How the units are linked:
TB & NC
TB % BB
TB ^ PG
JL & LL
JL % JC
JL ^ SM
RM & PN
RM % FP
RM ^ QB
JG & QQ
JG % PJ
JG ^ HQ
BN & BB
BN % NC
BN ^ NR
NC & HQ
NC % BN
NC ^ TB
QQ & GZ
QQ % CM
QQ ^ JG
BB & NG
BB % TB
BB ^ BN
GD & TH
GD % PH
GD ^ QN
JC & LZ
JC % JL
JC ^ CC
MJ & CN
MJ % ZB
MJ ^ LZ
NR & BN
NR % HQ
NR ^ PJ
BS & ZQ
BS % QB
BS ^ FP
QB & RM
QB % BS
QB ^ QF
CM & PJ
CM % QQ
CM ^ MS
PG & TB
PG % NG
PG ^ JP
GZ & HZ
GZ % MS
GZ ^ QQ
PZ & CC
PZ % JP
PZ ^ NG
JP & PG
JP % PZ
JP ^ LL
FP & BS
FP % RM
FP ^ ZM
PJ & NR
PJ % JG
PJ ^ CM
SM & JL
SM % LZ
SM ^ ZB
CC & JC
CC % LL
CC ^ PZ
TH & ZB
TH % CN
TH ^ GD
HZ & QF
HZ % QZ
HZ ^ GZ
ZQ & QZ
ZQ % QF
ZQ ^ BS
DG & ZM
DG % QN
DG ^ PH
LL & JP
LL % CC
LL ^ JL
ZM & FP
ZM % PN
ZM ^ DG
QF & QB
QF % ZQ
QF ^ HZ
QN & GD
QN % DG
QN ^ PN
NG & PZ
NG % PG
NG ^ BB
HQ & JG
HQ % NR
HQ ^ NC
LZ & MJ
LZ % SM
LZ ^ JC
QZ & MS
QZ % HZ
QZ ^ ZQ
ZB & SM
ZB % MJ
ZB ^ TH
MS & CM
MS % GZ
MS ^ QZ
PH & DG
PH % GD
PH ^ CN
PN & QN
PN % ZM
PN ^ RM
CN & PH
CN % TH
CN ^ MJ

The rows follow the links: the fewer symbols apart two units are, the more alike their rows tend to be.

Each row is also shifted at random along 2 hidden directions that mean nothing.

Each row, then its unit:
[  19,   11,    9,   66,   68, -106,   28,   39,  113,  127, -102,   -6,  -14,   -8,   15,    3,  -89,   34,   37,   57,   68,   11,  -97, -104,   83] -> QF
[ -30,  -16,  -26,  -17,   88,   70,   20,   74,  -34,  -80,  -41,  -97,   22,   71,  -64,  -25,   82,  -22,   38,   82,  -49,   43,   34,   31,  -84] -> TH
[-127,  -64,  -26,   85,  150,   66,  -36,   15,  110,  -54, -183,  -94,  -15,  -78, -182,    7,   93,  -94,  -48,   83,  -67,   31,  -75,   51,  -52] -> ZQ
[ -80,  -28,  -51,  -49,   47,   60,  -61,   84,  -57, -103, -200,   75,   21,   45, -236,  122,  114,   27,   -2, -145,  -39,   16,   74,  -87,  -60] -> CC
[  -1,   28,    9,  -36, -106,  -60,  -33,  -81, -134,   50,  194,   46,   15,    7,   82,    7,  -95,  -48,  -44,  -57,   71,  -36,   78,  103,  -39] -> JP
[  38,  -13,   -6,   31,  -74,   89,   -7,  -53,  -13, -105,   32,   81,  -12,  -55,   -7,   61,  102,   34,  -67, -102,  -80,    1,  -20,    5,   42] -> HQ
[  18,   87,  -44,   -8,   23,  -14,  -83,  -36,  -90,    0,  -48,  -49,   30,  -13,  -18,  -54,   -3,   87,  -49,  -19,   41, -115,   88,  -94,  -78] -> BN
[-163,   90,  -90,   88,  104,   23,  -77,   35,  -15,   14, -233,   90,   48,  -72, -119,  106,   80,  -97,  -37, -117,  -24, -154,   76,   77,   37] -> TB
[ 115,    1,   53,  -31,  -67, -117,  -27, -120, -108,   57,  196,  -68,  -19,  -14,   55,  -78, -112,  109,  -72,   51,  101,   -4,   45,  -64, -147] -> PJ
[ -57,   20,   35,    3,   -6,   87,  -40,  -11,  119,  -98,   70,  -19,  -45,   -3,   22,  -23,   76,  -72,  -12,   39,  -78,  -46,  -91,  102,  -25] -> FP
[  62, -102,   -3,  -42,   -8,   47,  122,   20,  -83,  -31,  151,  -86,   37,   25,  113, -109,   20,  -40,   72,  159,  -45,  144,   74,   76,   31] -> ZB
[ -78,   85,   37,    2,  -30,  -30,  -50,   41,   96,   25,   19,   25,  -29,   23,   39,    7,  -24, -101,   16,   14,   29,  -98, -107,   98,   30] -> DG
[  49,   91,   72,  -90,  -19,  -14,  -83,  -13,   52,   26,   69,  -65,  -45,   44,   60,  -77,  -62,  107,   22,   60,   42,  -66,  -90,  -76, -100] -> RM
[  86,  -45,   56,   20,  -40,  -61,   43,  -24,  100,  100,   -5,   43,  -30,  -11,    9,   45,  -67,  105,  -21,  -16,   43,   79,  -86, -107,   56] -> HZ
[ 154,  -85,   54, -107, -176,  -50,  121,   -3,  -37,   26,  222,   83,  -29,   98,  147,   68,  -86,   44,   79,  -55,    8,  148,   16,    0,  104] -> LZ

Complete each set of four: the symbols that take the first to the second take the third to the fourth.
Answer with the unit's name.
[  94,  -95,   23,   60,  -68,   20,  104,  -40,   65,  -23,    9,   70,  -16,  -28,   39,   79,   10,   22,  -34,  -20,  -66,  123,  -65,  -43,  152]
: [  32,  -29,   56,   -7,  -37,   68,    9,  -78,   66, -101,  172,  -40,  -53,   -6,   76,  -54,   61,  -28,  -28,   83,  -72,   36, -101,  100,  -44]
:: [  47,   62,  -23,  -25,  -44,   56,  -64,  -31, -120,  -44,   42,  -24,   27,   16,   24,  -26,   21,  113,  -43,  -65,  -24, -101,   82, -102,  -92]
: JL

[-208,   73,  -24,   11,   99,  -92, -109,  128,  110,   99, -260,   58,  -24,    6, -183,   81,  -60, -134,   35, -108,   38, -148,  -70,   64,   24]
: [   3,  -12,   19,  -43,  -51, -114,   -5,   45,   34,   84,   39,   82,  -24,   70,   36,   42,  -89,  -67,   62,  -90,   61,   16,  -68,   66,   79]
:: [ 108,  -80,   30,   73,  -98,   82,  120,  -76,   48,  -63,   73,   83,  -14,  -53,  138,   51,   39,   -1,  -24,   -1,  -96,  107,  -24,  -34,  182]
: HQ

[  29,   12,   64, -101, -155, -105,   36,    3,   16,   99,  222,   71,  -52,   77,   90,   29, -119,   -6,   47,  -59,   98,   45,  -51,   56,   28]
: [  30,   -6,   42,  -87,  -15,  128,  -25,   13,   -8, -147,  145,  -80,  -34,   87,  -12,  -96,   97,   19,   50,   57,  -76,    7,   15,   13, -141]
:: [  -8,  -93,   11,   61,   40,   16,   82,  -89,   37,  -33,   46,  -97,   -9,  -33,  -33,  -50,   10,  -34,  -53,  102,  -20,  124,  -40,   56,  -42]
: GZ

[  90,   82,   82,  -90,  -39,   46,  -45,    6,   39,  -54,  133,  -79,  -49,   77,  129, -122,    6,  107,   45,   85,   -6,  -65,  -66,  -44, -103]
: [ -29,  -94,  -11,   56,   84,  -53,   19,  -90,    4,   22,  -17, -116,  -15,  -59, -159,  -35,  -54,   12,  -65,   50,   35,   76,  -21,    5, -130]
:: [  28,   41,    3,  -95,  -25,  108, -132,  -21, -109, -134,   33,   28,   -5,   66, -155,   38,   86,  136,  -36, -152,  -14,  -79,   87,  -92, -228]
: QQ

[  59,  -57,   17,   70,  -11,  -90,   80,   16,  123,  111, -121,   31,  -18,  -27,   41,   23,  -87,   25,    7,   55,   20,   81,  -74,  -95,  144]
: [  47,  -55,  -15,   50,    5,  -81,   27,  -66,  -37,   77,   48, -124,   14,  -52,    5,  -74, -102,   43,  -33,   98,   67,   63,   50,  -40,  -54]
:: [ -49,    7,  -17,  -68,  -32,  -93,  -71,  -32, -134,   59,  156,    9,  -15,   41,  -56,   21, -110,  -36,  -34,  -87,  104,  -18,   78,  114, -179]
: LZ

[ -98,  105,  -52,   66,   46,  -62,  -62,   13,  -72,   75, -107,   48,   71,  -67,   25,   31,  -24, -134,  -36,  -63,   10, -128,  110,   91,  119]
: [  32,  -13,  -61,   46,   22,   96,   95,   90,  -52,  -35, -135,   53,   61,  -16,  129,   51,   96,    4,   66,   27, -123,   35,  106,  -82,  245]
:: [  21,   42,  -32,   62,   58,  -98,  -60,  -14,  -88,   83,  -89,  -56,   32,  -49,    2,  -48,  -62,   35,  -24,   39,   68,  -90,   92,  -87,  -31]
: JG

[  28,    5,   57,  -69,    7, -112,  -69,  -20,   96,  101,  -28,   18,  -59,   28, -112,   30, -107,  112,  -35,  -42,  117,  -34,  -97, -107, -115]
: [  93,  -43,   85, -128, -162, -104,   15,  -24,  -22,   47,  291,   92,  -66,   81,   23,   69,  -99,   53,   24, -118,  110,   83,  -52,   35,  -72]
:: [ -88,  -54,  -59,  -38,   38,   27,  -11,  121,  -36,   -4, -204,   86,   12,   61, -225,  159,   32,   18,   31, -167,  -11,   36,   24,  -48,   12]
: RM

[  18,   40,  -12,   77,  -52,  102,   27,  -51,  -41,  -72,   23,   97,   26,  -49,  103,   23,   97,  -47,  -51,  -55,  -70,  -46,   52,   24,  131]
: [ -32,   73,   33,   -2,  -24,   57,  -44,  -14,  111,  -50,   84,    6,  -31,    1,   83,  -39,   44,  -78,  -14,    0,  -30,  -90,  -86,  110,   -9]
:: [  20,  -71,  -22,  -25,  -14,  -39,  139,   26,  -90,   34,  109,  -55,   63,   31,   78,  -41,  -64,  -64,   60,   94,   30,  125,   92,   91,   56]
: CM

[  71, -108,   18,   57,   11,  -53,   86, -118,  -27,   50,  113, -105,    2,  -45,   53,  -90,  -70,   12,  -29,  139,   26,  158,  -17,   18,  -36]
: [  85,  -91,   36,   36,  -55,  -36,  104,  -38,   92,   46,    1,   57,  -16,  -51,   46,   67,  -39,   73,  -13,   -4,   27,  126,  -86,  -93,  100]
:: [  80,   42,   18,  -26,  -14,  117,   63,   54,   40,  -53,   72,  -98,    9,   51,  205, -142,   50,   13,  105,  183,  -99,  -17,  -29,  -30,   89]
: DG

[  31, -106,  -24,  -59,  -41,   23,   72,   65,  -46,   -1,  -21,   84,   31,   61,  -51,  128,    2,   22,   55,  -75,  -31,  120,   51,  -35,   89]
: [-136,  -30,  -71,    2,   90, -102,  -16,   54, -120,   93,  -92,  -41,   46,    8, -179,   29,  -57, -103,   18,  -35,   84,   15,   90,   90,  -56]
:: [ 107,   21,   87,  -67,  -76,  -80,  -22,  -29,   80,   85,  153,  -26,  -55,   50,   99,  -79, -102,  128,    4,   46,   93,  -46,  -98,  -97,  -39]
: BS

[  55,   57,  -23,  -76,  -59,   67, -105,  -50, -151, -103,   77,   -4,   13,   10,  -19,  -43,   51,  141,  -41,  -86,    5,  -98,  111, -100, -172]
: [-155,   46,  -53,   56,   53,   53, -167,  -23,  -36, -105, -161,   98,    2,  -67, -193,  125,  112,  -55,  -96, -182,  -28, -134,   35,   19,  -96]
:: [  26,   -8,   38,    7,  -83,  111,  -36,  -99,  -28, -131,   73,   94,  -20,  -31,  -29,   83,   91,   31,  -72, -125,  -54,  -15,  -22,    6,  -35]
: BN

[ -42,   96,  -60,   47,  104,  -24, -110,    9,  -82,   32, -201,  -28,   43,  -25,  -86,   -2,   -5,   57,  -27,  -27,   40, -163,   87, -105,  -93]
: [  20,  -81,  -44,  -52,  -53,   26,   45,   74,  -30,  -14,  -62,   89,   -3,   64, -103,  136,   18,   27,   42, -114,  -15,   68,   42,  -14,   13]
:: [-129,  -60,  -64,   -3,  160,   23,   14,  125,  -34,   -3, -160,  -90,   36,   44, -175,  -22,   64, -101,   64,   45,  -25,   44,   73,   70,  -55]
: PG

[  22,   82,  -61,   38,   37,   44,  -41,   15,  -95,  -34, -141,   -3,   50,   -3,   32,  -36,   61,   67,    4,    5,  -51,  -99,  108, -116,   43]
: [ -10,  -44,   -9,   40,   50,  -83,   -1,  -55,  -25,   79,  -44,  -97,    0,  -59,  -66,  -52,  -85,   46,  -69,   85,   82,   43,    8,  -23,  -73]
:: [ 112,  -16,   27,  -23, -120, -100,  102,   35,   46,  126,  169,   84,   -4,   39,  279,   -3, -114,  -46,   94,   43,   37,   78,  -34,   69,  254]
: CC

[ 106,  -73,   48,   59,  -40,  -26,  134,  -16,   94,   69,  -42,   59,  -26,  -59,   80,   58,  -38,   35,  -15,   17,    4,  123,  -71,  -86,  189]
: [ -91,  -30,  -61,    9,  133,   83,   38,   94,   -5,  -59, -159,  -89,   41,   32, -107,  -34,  102,  -75,   80,  109,  -84,   43,   42,   27,   16]
:: [-138,   77,    5,  -20,   30,  -78,  -69,   63,   97,   76, -100,   66,  -32,   48,  -83,   65,  -52,  -75,   38,  -92,   69, -113,  -96,   79,    5]
: CM

[  45,  -49,   29,   35,  -15,  -61,   40,  -20,  114,   74,  -75,   57,  -38,  -16,  -62,   36,  -71,   75,  -35,   13,   61,   50,  -84,  -97,   12]
: [ -36,  -21,  -13,  -14,   17,  -97,   29,  105,   41,  146, -128,   82,   22,   43,  -32,   88,  -81,  -44,   71,  -59,   44,   29,  -59,   27,  132]
:: [ -26,    2,   47,    1,   11,   90,   -3,  -47,   79, -105,   74,  -39,  -35,  -14,  -17,  -38,  101,  -69,  -50,   55,  -80,   20,  -92,   84,  -87]
: TB

